Each row is followed by its tier, which names the range that a hidden value of the row falls in. A new part has a new value, new ranges and new names.
[  77  515  111  341 -115  272 -383  -49  -70 -206  371    1   60 -297
  441 -184   79 -274 -294   90  126 -500 -160   27   32  220  -66 -877
  -19 -301  142 -187  -19  254  100   50  -90  -41 -217 -258  -97  137
 -447   53  246  -55] => <43>
[  32   72 -141 -100  152 -510  179  172  183  197 -185  249 -209 -407
  124 -133  -44  -29 -199 -181  103   23  -32 -109  119  147   24  -22
   65   47 -216 -153  -66  198  365  266 -335   -3   24  -86 -101  201
  -30 -153 -160  334] => <45>
[  88   12  104 -351   51  356  308  410   -7  290 -123  -45 -174  216
  194  -92  161 -156  234  333 -276  -78  -40  -73 -289 -340 -158  192
  252   58  245  194  -67   91 -103 -491 -156   14   88  144 -471  453
  342 -307    8  -78] => <53>
[ 136  503 -137   -7 -122 -159   36   40  131   -2  420  -36 -422  193
  206   41 -163   16 -146  508 -233   37 -239  263 -384   98 -250  -99
   99   10  -75  119   35  -94   19  -33  -68 -105  -79 -135 -169 -268
   33  -90  214  185] => <52>
[ 187  176  -55   -7 -154  -62   45   12   46  396  289   55 -485  160
  120  210   47  146    2  296 -462  208  198  172 -384 -198  -61  350
  282  111  -43  322   19 -167  -32 -415  118   29 -142   77 -368 -537
  230 -162  202  276] => <36>
[  45  141  -33  -94 -204 -419  -94 -169  -34 -101  210 -210 -209   42
 -171  336   16  -34 -218   84  -95  119  -60  126 -352   62   24  -79
 -209 -114  -92   76  -57  -53 -353 -377  211  -55  133  -44  -58 -337
   81  -60  366  141] => <40>
[ 283  299  -70  310 -103  126   49   -5  278  219  -18   79 -163    9
  194  232   64 -160 -413  252   26 -100 -113  223 -165   70 -113 -359
  151 -280 -123 -235  -55   31   90  -93 -108 -175 -286 -213 -110 -225
  186  -94  151  218] => <40>
[ 146   52  -63   53 -161 -218  -45  195   42  226 -222  -65  -46  -44
  -35  307   60 -151 -400  -28  133   -3 -147   47 -125   60   82  -55
   93 -274 -135 -299  -63   63   73 -228  204   12  -72 -174  -36 -204
  126 -174  164  267] => <40>
[  39  125  -33 -287  -68 -260   45 -105  123 -283  108 -356 -207  285
  -74  -24 -121  -82 -100  385 -172  -20 -431   41 -345   74 -273 -156
 -130  -62  -80  145 -208   17 -288   57  -28  177  239   56  -99  143
   47  -65  140   60] => <33>
[ -66  163   37   60  252   79   94 -500  147 -355  168  156 -339   93
  -65 -221 -225  183  147   81 -339  124  205  251   12  -60 -116   35
 -362  -22 -214  315 -113  -36    6  617 -288   54   95  -36  -28   22
 -135  187 -331   -4] => <52>
[ 213  511   16  314   20 -209 -252 -214  100 -499  128  145  103 -166
   -5  178   52 -215 -407   45  232 -222   -7   95   25  276 -119 -699
 -187 -339 -138 -227  -24  195 -156  -26 -182 -199   41 -447  121   57
 -293  219  325   33] => <33>
[-218 -193   82 -188  286 -279  105 -226 -175 -317   74  142 -190 -178
 -186 -210  -37   27  221 -160 -137  144  532   -7 -167  -36   16   14
 -477 -126  -37  347  -26   16 -160   40  -61  -69  330   68 -365  193
 -127  -22    6 -388] => <53>
[-118  204   46 -364 -205   94  -26  231   13  -62  -55  -61 -221  266
  -20  181  -35 -258  -67  339  -57  -88 -415   93 -228  -94   29  -80
  222  -68 -166   91  -93    7 -230 -373   60 -138  135 -250 -121   76
  414  -83   98  163] => <36>
[-275 -126  239 -467  118  -28 -110  164  -40 -406 -433 -228  194   84
 -223  -26 -137 -275   53 -265   32  -78 -478 -144  133  -29   86 -172
 -132 -215  -89   20 -268   71  -67  123 -119  129  487 -113 -115  557
  174   62 -160 -155] => <53>
[   5    3   -7   26  -26 -525 -123  -61   25  195 -145   -9   27 -376
  -48  228   42 -124 -328 -228  206   51   82  -17   25  150  239 -198
  -75 -208 -166 -301   -9  111  -25 -154  -11 -203  104  -79   70 -140
   28 -204  153  248] => <45>
[  38  -17   56  128  -73   98 -150   63  -88  348  -62 -216   56  -72
   92  170   48 -197 -257    2  139  -52    0  186 -193   43  185 -186
  -58 -439   46 -339   13  -15   35 -203  268 -168  -91  -54  -43 -240
   80 -315  127  -27] => <43>
[ 356  364   93  420  -81   70 -206  -71  -90   28  113   21   78  111
   83  262  126  -13 -208  274 -112  -48  375  107 -139  -93 -107 -105
   67 -284  119 -160  128   84 -165 -395  137  -53  -80 -131  -19 -241
 -256  -77  381   74] => <45>
[ 157 -182  154   85  177  165   18  -51 -208  190 -264  -55  163 -112
 -128   68  235   24   59 -342  -32   32  479  -26   55 -258  190  315
 -300 -224  195 -164  -41  185  -72 -183  159  173   81  104   43  167
 -186 -160 -133  -26] => <34>
[-196   33  -56 -128 -192 -302 -172   35  -65   -7   33  -70 -194  -85
  -42  132  -94 -234 -316  112  189  -45 -189  134 -240  197  166 -298
  -37 -308 -274 -119  -31  -13  -72 -125  271 -200   45 -241  -69 -250
  144 -169  195   84] => <33>
[ 167   95  140  222  285  353  165 -358  -37  -23  166  310 -275   36
  -56   -1   98  297  328 -169 -531  235  772  208  -34 -383  -24  427
 -308   38  106  424    2  -58  -21   -3 -162   76  -30   85 -270 -115
 -107  149 -192 -108] => <40>
[-352 -332  -29 -731  113 -474  157  370  -94   49 -434    3 -256  -33
 -280  -98 -178  -12  151 -330  -57  224 -251 -163   38  -99  240  591
    5  126 -296  165 -188   26  189  156   65  246  410  -20 -144  282
  272 -147 -388  223] => <34>
[-141 -158   66 -416  167 -247  161  -19  -90 -181 -132   62 -226   92
 -279  -16  -31   41  240  -60 -235  209  218  -42 -140 -196   29  375
 -187   52 -115  348 -100    3 -215 -124  -31   71  385   39 -229  209
  145  -32  -93  -50] => <36>
[ 175 -130   17 -235  -43 -474    4  177  -49  258  -90 -314  -37  215
 -124  276   54  -58  -76  264 -170  218   73  -53 -459  -70 -106  228
  152 -155   56   35  -14 -106 -275 -593  214   15  281  192 -311 -181
  212 -369  423    2] => <34>
[  67  253   48 -233 -163   35    1  193  123  -83 -115 -322  -55  399
   63   73 -125 -197 -142  516 -117 -120 -584   27 -209  -44 -218 -151
  210 -113  -34  -75 -130   61 -175  -96  -50   73  164  -61  -31  225
  191 -162  108  180] => <45>
[  -5  -65   60 -259  119  139  258   22  -27  -10 -180  -95 -141  213
  -51 -169    5  -21  169  254 -176   -5   55   -5 -140 -242  -96  249
 -141  -24   45   81  -97  158 -186   17  -66  128  194  121  -57  431
   46 -205 -204   15] => <52>
[  26  184  141 -310  -68  217   29  203   87 -125  -69 -170 -112  289
   89  -12  -14 -163   68  258 -287 -129 -440  -68 -133 -174 -191  -85
  213   27   56  214 -201   53 -120 -173 -178  174  168   -6 -296  348
  228  -13   31   56] => <40>
[-135  123  -60 -151  -93 -558  -72  103  -10  151   99  -17 -240  -80
  -32  253 -186  -82 -190  104    0  228  -31  174 -288  145  127  -58
   46 -157 -213  -23  100 -177   -7 -261   80 -376  158 -133 -197 -412
  260 -241  286   86] => <28>
[-201   61  102 -167  199  303  193 -304  121 -211   90   88 -339  229
   20 -244 -184  -34  248  397 -292   36  107  249 -179 -151 -115  -84
 -183  -78 -147  337  -78  -59 -189  268 -293 -216  163    3 -202  207
  221  -37 -241 -184] => <52>
[-153  -11  -56 -432 -162 -737 -148  226   37   84 -335  -80    0 -229
 -293  500   13 -318 -395 -271  387   88 -415  -24  -42  201  384 -109
   60 -162 -386 -309  -97   50 -183 -445  107 -307  321 -334  171 -103
  448 -156  186  398] => <33>
[-112   29  -77 -288 -163 -450   28   11 -119 -212  154 -335 -330  328
 -114  -90 -280   87  -34  432 -276  141 -203   33 -411   18 -209  180
 -139  -42  -91  213  -55  -54 -155   94  290  274  245  123 -176  -98
 -119 -192  165   51] => <28>
[  87   56  169  -60  141  227   15 -134  104  -56  -74   -4 -161  395
  -10  -52 -109   99  214  314 -504  121  130   60  -78 -291 -199  255
  179  -16  -58  337 -114  -88  -77   95 -164  184  167  102 -255   41
  105    7 -120   27] => <50>
[-179  207   31  -55   10   51 -181  343   28  -24 -125   91  -14 -267
  304 -244 -148 -315 -250  -88  232 -311 -456  -32  163  229   71 -519
  180 -262 -144 -249  -92  157  473  352 -149  -37  -56 -323 -160  274
  -64  -62 -129   47] => <51>
[-139  -69  180 -282  355  -95   97  -98  -49 -184 -200   66   28   27
 -264   57  -60  -44  263 -170  -98  220  287   93  -13 -156  122  186
 -304 -125  -48  133  -19  -44 -212  -84 -234 -266  462  -42  -79  274
  189  -37 -142 -224] => <50>
[ 216  141  164  -77  -70  558  133   57   61  173    2  -74 -182  177
  257 -124  221   -4  166  215 -467 -202  -68 -124  -52 -404 -182  117
  221  172  245  264 -201  207  -95 -215 -187  389  -99  212 -293  365
   50  -60 -104  203] => <40>
[ -61  155  271  426  321  607 -157 -699  -24 -333  209  189  -29   26
  -33  -79  -74   50  178  -49 -234   23  627  423   60 -141   78 -264
 -514 -395  -27  170   11  -94 -136  348 -169 -275    7 -124  -16 -125
 -169  209 -206 -388] => <51>
[ 258  358   10  203 -159 -155 -177 -346   79 -175  177 -146  -13   54
  -24  258  122 -115 -336  333   36 -138   -3  113 -178   79  -94 -384
 -127 -208  -65 -172  -44  172 -459 -259   26  -89   22 -136  233 -107
 -145  -22  341  253] => <50>
[  99   97   61 -150  165  233  150  284   76  -46 -209  -36   -3    8
  232 -361   25 -161   19   96  -54 -273 -273 -163   52  -59 -228 -140
   75  -65  122  -55 -187  276  221  256 -285  295   49    6 -215  685
 -137  -99 -216  -10] => <34>
[ -23   -3    2 -184  115  -93   93  389 -114  185 -251  256  -73 -343
   89 -117  138 -123  -22 -316  119 -103  103 -171  133  -67  170  129
   63  -11   -9 -108  -37  267  274 -102  -77   71   34 -149 -165  370
  -51 -138 -164  147] => <33>
[  56 -221   30  -79  263  -79  185  -41   32  429  -27    2 -237 -157
   93 -169    9  171  181 -209 -332  226  341   21 -100 -162   36  389
  -74   26   72  181  -80  -61  253  143 -126  158   29  318 -358  -48
   32 -242 -226    3] => <43>
[ -47  164  -92 -147 -160 -687 -164   54  122   96    8  142 -268 -320
  -80  356  -40  -63 -341 -296   28  149 -194    3   -9  183  221  -83
  152   24 -372   11  -87  -42  105 -191  -34 -109   67 -245 -110 -401
  231   30  187  458] => <40>
[   9  117  -13   64 -234  -55  -71 -181 -118  209  200  137 -341 -104
  -72  352  167    5 -141    5 -104   92  346  204 -229 -137  266  111
  -78  -68 -133   93   47   -1 -264 -530  286 -188 -124 -134  -43 -493
  162  -87  197  272] => <40>
[-253  -62  196 -326  -25  262  -72   31  -10 -330 -317 -199   61  -24
  -31 -202  -34 -269  -24 -188   34 -309 -535 -159  204  -61   86 -320
 -155 -135  -63  -14 -335  264  -37  289 -114  291  206  -74  -10  639
   25   72 -300   40] => <40>
[ 135  -72   65 -114  161   50  287  141   68  470 -174  104 -183 -162
  224 -196  129   96  181  -35 -318   43  264 -170   43 -303  -30  343
  168  194  151  106  -64  185  169  -61 -316  181    6  303 -301  327
   46 -287 -219  215] => <28>
[ -46  171   49 -231 -238 -419 -152 -129 -160  -44   10 -149  -97   74
 -353  545   35  -10 -111  -35  -35  211   29  126 -147 -124  310  261
 -177  -10 -153  -37   35   12 -526 -602  270 -186  300 -148  296 -294
  190  -80  230  380] => <28>
[  61 -323  158 -224  217  220  231   33  -78  351 -336 -122  -53  276
 -159   47   78   70  300   58 -323  244  380   47 -171 -433   63  636
  -41  -90  107  123  -57  -43 -162 -238   69   88  225  272 -178  128
  265 -311 -215  -59] => <51>
[ 169  313  243  168   18  283 -333  142   90   87 -312  -82  401 -165
  150  245  113 -302 -273 -296  181 -262 -334  -18  344    5  184 -423
  178 -309   56 -465 -111  186  130 -100 -226  -78   18 -271  177  221
   21   23  -24  207] => <50>
[  48  -23  106   19  194  113  -22   58   45  244   -6  -53  -91 -164
  283 -310  -56   57   85 -180 -287  -29    8  -68   71  -65  -56   27
   72  -38  121   91 -136   31  424  360 -210  299  -37  208 -357  134
 -162 -122 -220   -3] => <51>
[  76  239   28  253  133  332   37  -37   33    0  142  137 -117 -198
  267 -184   28 -111 -105  -32   12 -189  102  184  -43   55  -53 -370
 -203 -266   84  -91  -25  108  245  212 -162  -88 -207 -147 -202  118
 -171  -25  -80 -156] => <36>
[ 280   93  -62  364   78  -56   33  -51   -9  401  216  -85 -112  -45
  193   87   41    7 -207  225  -55  105  403  281 -417   73 -102  -89
 -120 -389  147 -193  137 -108   96 -170  148 -210 -192   78 -257 -426
  -98 -354  287 -165] => <51>
[  47   47   16 -484 -182 -397   14  240  -83   99  -93 -597  -32  310
 -190  278  -82  -20  -43  107 -169  172 -523  -16 -305  -96    3  369
  -63   31   99  -63 -115  -26 -269 -350  225  217  363  163   73   32
  175 -281  144  262] => <45>
[-124  102  123   57 -140  133 -276  146   49  151 -150   49  -65   27
   52  301 -121 -229 -251  -52  -10    9 -208  194  -27   21  210 -252
  283 -364 -244  -85  -48 -183  196 -136  109 -228  -57 -306 -247 -396
  378  -33   92   62] => <40>
[ -63  130  -49  184  -56 -294  -65 -482  -67 -132  224  443 -372 -200
 -258  363  106    4 -170   28   31  177  726  300 -205   -4  257  -75
 -290 -190 -378  149  122  -20 -411 -404  157 -491   -4 -333   13 -540
  109   65  247  113] => <53>

[-106 -163   -3 -251 -187   11  123  103   14  183  -13 -360 -218 -349
  268 -212  129  206   32   47 -185  143  -49 -103   29  157  248   26
 -142  -82  -78 -102 -136  -15  -54 -265  -77  122 -301  234  430   30
  147   62  191  195] => N
[-254  -74 -108   38  -39   17  286 -253 -185  -42  113 -557  162 -340
  119    3   30 -243  240  180  -32  -88 -171  -21  156  167  157  175
   87 -190   20 -135 -153 -137 -136 -119  -73  105 -318   83  140   77
  216 -209   -8  -17] => N
[ 128 -114   49 -388  108   80   92 -212   65 -127 -312  -71  -60  -37
 -108  -17  -69  102  235   -5 -438  -64  215 -112  267  215 -115   37
   17   20   52   44 -154  236   34   25  -81   99   74  176   87  106
  227   78  -20  295] => P
[ 106  290   83  233 -287   23  217  167  -67  297  148 -166 -124  138
  186  138   89   88  204 -121  -16  -17 -271  231 -376  128   80   72
  154  -52  188 -209 -199  143  -93  111   93  -43   61  -39  -87  -19
 -219 -270 -116 -135] => J
[ 103  322   86  249  157  101  190 -225 -129 -271   -3  -85   58  -98
  208  249  -98 -192  410   42   11 -268  -11  108 -142  184  -67   52
  345   21  143 -160 -335  166   -4  -34 -160   12   88  111 -239   48
  -68 -164  -97  -51] => F
[-181   16 -129 -168 -137  -70   67  194  106  358 -140 -231 -246 -296
  250 -178   17  212  -90   24 -296  367  -15   30   63  120  236 -183
 -205    9 -162   69 -214   21   83 -323 -119  160 -267  289  426   42
  -50   78  172  121] => N
[ 203 -206  323 -293   36  220 -184  -67   64  -42    3  -47 -182  -84
   69  134  136  268  212 -143 -477  207  171 -145  225  -33  111  -35
   45  129  -69 -197 -106   63  -94 -133 -137   73 -120  197  168   72
   65   28  230  103] => F
[ 239   87   83 -293 -109 -232  419 -331  116   92 -187   98  -70   71
 -223  -63  113   18  222   19 -274 -158   31  -81  100  231 -213   44
 -104 -201   77 -107  -98  201   93  222  -69   24  135   -1  -60   62
  199  -43  -80  206] => H
[ 275  311  200  204  133   61  180   75  -98  -70  -64    5 -225  107
  207  336  -88 -109  217  -75  -57 -274 -130  287 -109  -52 -172 -180
  161  160  125 -190  -90  183   57  175 -168 -184  304 -116 -175   63
 -102 -108  -13   42] => J
[ 117  -76  206   23 -308  220   -3  148  -55   25  137  -46  -31  216
  -83 -176  238  539  -27 -250   -1  -49  109  -15 -319   34   82  202
   73 -218  187 -168  101 -124  180 -152  171  -70   74  224   55  -93
   90  131  108  -62] => J
[-214   70 -202 -104 -111 -125   37  320  183  171 -111   26 -100    1
   77 -218  -21   39 -256  -88  -44  426  113  173  108   95  160 -175
 -336 -130 -195  -35  215  144  136  107 -169  105  -17   87  241   61
 -118  218    9  185] => X
[ 292  265  150  142 -160 -282  245  -11  119  342    1  340 -277  259
 -100   34  -15  162  189 -238 -305   57  156  146    0   28 -144  -36
  -94 -193    2  -90 -186  151  287 -115 -109 -116  147 -139 -187   21
 -103   55   39   -3] => J
[ 154 -194  -16 -137  191  -50  227 -317 -166   64 -248 -285  126 -163
 -117   68  -72 -114  258  107 -444  -39  112  -49  347   82  -11   33
 -110  -26  -56  182 -356  -99   70 -374 -176   39  -79  -88  111   10
  385  -63  100  112] => L
[ 161   91   88  -78 -207  -45  267 -316   76  396  133  -54   18  257
 -317   89  325  212  -18  -14 -283  -53  -44  -45 -169   49  -13  -30
   66 -333  145 -110   79 -184   48  125   85  -78   89  187 -186   48
   12 -200  -23 -123] => X
[ 205  -24  -36 -151   82 -129  461 -293 -162   49 -199 -226   94  -49
 -144  181  -90 -303  224  148 -238 -323 -105   85  226  164 -224  -28
 -122 -115    4   -7 -102  106  -17  180 -183  -38  167 -264  -44   24
  329  -97 -119  239] => N
[ -11  141   71  204   81  113  187  -26 -341  -66  -36 -329   18 -516
  347  202 -130 -157  320  129   24 -116  -48  101  -32  215  -33 -207
  -28   93 -268 -190 -409   49   20 -256 -354   98 -134  111  174  -33
  157   83   95   32] => Z
[ 255   87  361 -109   90  121  -70   90   43  -47   20  -16 -390 -135
  319  128  149  110  314 -111 -156   -4  147  -50  -34   62   30 -180
   11  142 -105 -407  -78  244 -102   51 -259  -43    0  164   57  168
    3  104  188  203] => X
[ -29  332   67  215 -187   61   55  437   89  -73  -29   93 -209    1
  299  -72  -79  291  -47 -216  212  -60  -69  259 -331   30   31 -123
  125   23   90 -118  -36  257  202  -36  -94 -116   98  151   46  -62
 -256  145   64   70] => F
[  86 -187  176 -255   28   25  266 -297 -123 -331 -188 -185  133 -293
  -28 -144  173   15  194  108  -54 -101  -21 -178  183  107  -21  107
  -85   -8    2 -142 -144  -99   75  -81 -140  100  -97  125  265  -34
  447  -22  162  105] => H
[-106   -8 -233  -36  -66 -200  230  -68  -26  104 -175 -114  281   35
 -303 -189 -119 -110   98  -50  -96   32  215   90  254  236  -82   57
 -287 -315 -138  100   -7  141  189  -39 -125   60  -24 -145    7    9
  251  192 -126  186] => H
[-216  159 -157  141  -61  -60   41  406  169  295 -178 -105 -151  218
  -13 -179  -35  217 -264 -176  -54  256    5  284  -20 -121  154 -224
  -78  -39   77  178  123  -10  242  -37   11 -185   40  108  104  107
 -151   12   80   -8] => X
[ -53  140   15  135  292  257    7 -105 -126 -297   -8 -377  -38 -207
  345  180  -76 -152  286   97  -27 -265   34   54  -61   96  100    9
  359   81  150  -98 -185   43  -80 -176 -142  -14  -38  264  -64  155
   -1  -95   23   63] => P
[ 100  287   28  205    8    6  -47  225   91  271  -69  154 -130  180
  -18  185  -88  248 -166 -206 -228  102   71  302  -68 -179  -42 -382
   -3   30  -61  100  -13   17  321 -202 -168 -158  157   75  -81  -28
 -260  122  130  -48] => P
[   4  112 -202   -5 -152 -307  218  354  175  210 -357  220  -83  235
 -157 -331 -217  184 -155 -235 -114  173  180  268  120   65  -70  -46
 -342 -163  -20  265  -12  251  425 -116  -80  -84  173 -200  105  -59
   23  277  -12  239] => L
[ 155   23  266  156  -47  319  223 -230 -323 -327   52 -274  164  -35
   41  303  -53  -38  528  -35  -45 -328 -164   51  -94  190 -119  262
  413   55  243 -255 -326  110 -156  157   34   -4   96    9 -136  -31
  162 -290 -132 -129] => F
[ -55 -114   55 -305   73  173  -92   60   60 -345 -227  -18   29 -309
  174 -101   13  159  -86    2 -117  232  102  -51  170   60  117 -121
  -99  155 -145  -51  -23   81   95 -116 -240  211  -81  311  381  -52
   80  200  184  197] => F
[ 150  -87   29 -147  124   28  278 -229 -181 -281 -253  -20  159   -8
 -203  114 -176 -178  166   30 -185 -209   99   85  321  140 -293   11
 -119  -52  -46  -41    4  112  156  188 -193   43  252 -140   11  -17
  346  120  -92  210] => J
[ 127  154  -84   26   79 -100   35   83  203  240 -192  278 -109  463
 -285   13  -57  223 -318 -196 -350  121  230  248   89 -197  -85 -230
  -97 -135   85  243  215  -77  441  -85  -51 -175  334   29 -144   40
 -140  140   54   30] => L
[-144  -63   78   68   11  250   17  -76 -225 -180  -28 -360  -45 -445
  222  -70 -117  229  330    8 -123 -151  208 -107   30  230   35   65
  165  -39  -77  -69 -391  -33  141 -550 -131   99 -269  421  227   25
  254  219  181   59] => L
[-221  -59   75  160    4   38    7  325  -14 -139  188 -254 -312 -161
  399  -93  -31  -72   69 -122  117   77   14  137  177 -109  236   37
  -11  -69  -36 -314  182    0  -21  -74 -186 -122 -204  -23  199  175
    6   92  205  125] => H
[ 186   93   64   -6  226   24  194 -393 -116  218 -184 -263   40   30
 -177  289  -12 -117  387   78 -488 -122   80    9  170  109 -126 -135
  110   26   38   69 -352    0   -9  -75 -100  -43   49   65 -169  168
  174 -228  -34  -30] => Z
[  61 -182  155 -149  -91    1  183  126  -10  -38 -107   11 -347 -158
  171 -245   42  305  -57  -60 -146   80  144  -57   76   26   68   10
 -175  -89  -40 -102  -33 -102  246 -257 -139  -26   -7  178  351   -1
  235  239  285  176] => Z
[-164 -226   63   49 -171  142  -89  117  -39    8  468 -325   -2  -96
  111   84   62    2   62 -152  -21    8   55   29  174  -55  243  132
   31 -331 -117 -364  323  -40 -191  -58 -151  -65 -288  -70   39   66
   22  123  113  122] => F
[  68  352  182  336  -14  117   90 -119 -140   85  260 -175 -172 -145
  313  269   63   -2  392  -19  -59 -159  -20   80 -270  130   30  -46
  299  -50   30 -333 -306   22  -23 -190 -122   -4  -88  244 -172   97
 -168 -115   34 -163] => N
[-121  320   -8   25  -57 -209  190  158  211  162 -176   48 -434 -232
  358 -142  -44  123   32  -25 -158  225  -70  119   25   37   93 -219
  -32   93  -27  -28 -283  139  217 -207 -173   37 -147  265  239  111
 -206  -10  178   56] => N
[ 131   -2    7 -324 -211 -271  283 -234  246  132   38   71  -61   64
 -145 -140  151    8  177  -52 -243  -28   85 -120  140  219   -1  193
 -111 -364   42 -177   47  250  -47  147  -74   60  -58  -64  -62   70
   76    3  -70  281] => P
[-124 -278  -61 -162  -23  200   -3 -144 -127 -132  -19 -346  327 -180
  -85 -100  124  118  -71   54 -136  131   59  -89  121   56  213  127
  -44 -128  -31   42    1 -260   41 -290  -38  165 -188  219  260  -88
  255   26  115   -6] => P
[  33 -174  222  -94 -214  192   66  154  -37  101   81  -78 -369 -115
  228 -171  201  502 -119  -80 -167  195   78  -93 -176   24  211   22
  -23  -93   21 -187  -31 -247  146 -273   -2   13  -55  409  354  -15
   89  127  298  -19] => X
[ 165   11   -8 -159 -127 -161  307 -386   77  126 -161  107  258  330
 -548  -82  147  128   36  -68 -316  -13   84  -20  123   75 -155  136
  -65 -289  163  107   -3  -79  250   72   95   10  160   -8 -148  -34
  193 -112  -96  -54] => J
[  51  475  -30   88   85 -168  277   63  120 -149 -304  142  -42  114
   71   -6  -87 -217  203  -45  137  -68  -39  249  -76  199 -171 -142
    7   74   93 -113  -85  444  108  432 -157  -29  270  -29 -160  122
 -124  -76 -201  128] => X
[ 290   51  214  180  205  208  114 -148 -310  -95   25 -208   71   52
   -7  449  -47 -160  262  -14 -161 -323  -41  184   40  -72 -172 -122
  127   74   22 -163  -65  -56    5   27 -183 -147  220 -152 -178   13
  153  -88   18  -26] => J
[ 305 -115  134 -147   86    8   37  179   11  241 -241   24 -330   81
   18   78  -98  261  -25 -146 -485   40  170  111  178 -115  -48 -221
 -182   87  -63  132 -101   36  212 -282 -180 -152  161  -75  155    9
  124  189  232  234] => L
[-185 -253  -69 -185 -263  -61   96   25   78   17  135 -309  177 -203
   15 -290  186  106   -4  -42    6  167  -27 -112  121   86  335  247
 -124 -302  -36  -97   61  -43  -98 -206  -54   87 -387   17  266  -53
  168   12  125  138] => F
[ 431 -141  167 -291  128  -90  329 -410   54 -241  -52  245   20  152
 -139   73  220  -64 -128   92 -215 -154   42  -82   95  -94  -44   97
  -70 -203  149  -99  198 -205  138   69 -182  -40  316  -87  -74  -79
  204  -57  107  145] => F
[  96   79  261  -46   34  120   48  -38   69 -304  -12  -26 -179  -69
  235   70   53   53  318 -100  -89  -42  -31  -11   34   32   58   98
  260  120  168 -267 -146  204  -85   83  -91  -12  -28  133   10  102
  -42 -145   78   57] => F
[ 149    4  223   57 -165  -52  347 -103 -131  229  163 -300 -360 -293
  447   96  158    5  351   83 -246   69 -293  -34  -98   82  239  165
  110   12  101 -260 -484 -112 -173 -277  -56   45 -241   30  209   24
   26 -371  178 -107] => J
[-291  330 -208  153   15  -21   40  144  110  193  -98 -167   64  -20
   53   13   11  -27 -178    6    8  253  -87  250  -54    5  130 -334
  -14   -1  -63   48   47    3  123   64 -113   20  -50  261   47  100
 -243  -76  -18  -94] => X
[  24  -73   36  -91  207   71  230 -385 -207 -248 -264 -290  185 -349
  -19   61  -76 -101  292  166 -239 -161   34  -75  266  127  -85   -1
   54   66  -28   74 -382  -91  121 -299 -192  106 -106  158  151    0
  373  -54  103   47] => L
[ 183  -17   38  -23 -219 -180  222  171   52  203  -17  112 -207   80
   56 -310  115  300  -70 -142  -56   44  175   20 -166   86  100  119
 -246 -293   18  -32  -34  -29  281 -337  -63  -59   54  -19  131  -89
  112  237  158  156] => N
[ -94   69  182  173 -115  188   44   95 -165  -84  211 -485 -167 -403
  535  -32  143   84  412   -4  109  -67 -144  -43 -236  156  294  177
  246   43   77 -341 -360   21 -189 -328  -46   55 -371  252  201   60
   20 -145  162  -50] => J
[ 181  171   32 -179  137  -48  191 -243  112  -30 -459  159  163  207
 -390  107   18  125 -123  -16 -344  -15  -54  135  174 -123 -253 -294
  -12  144  116  250  -48  -25  351  116  -61  -44  292  113  -34  -32
   66 -118   22  -27] => L
[-208 -140  -28  315  126  241   76 -130 -282 -266  179 -545  379  -12
    5  -69  199 -115   46   62  251  -87  -15   27  -89  -72  314  261
  207 -210  207  -77   91 -479   -3 -242   45  -97 -141  126  -18   40
  253 -218   90 -254] => X
[ -65  174  -56  -56   69   74  -53  298  129  160 -299  -83 -239  107
   71   69 -169  146  -43 -143 -312  165   11  263  130  -33  -28 -302
   -6  215   23  120  -28  238  133   81  -62  -48  116  133  121  139
 -164   34   11  131] => J
[ 108  -99  134 -124 -217    1  374 -116 -157  173  131 -312 -219 -246
  233  224   -4 -106  301   80 -293  -58 -298   27  106  173   27  109
   20  -63   -5 -291 -231   89 -252  119 -101   76 -108 -117  174   12
  109 -230  -11   99] => L
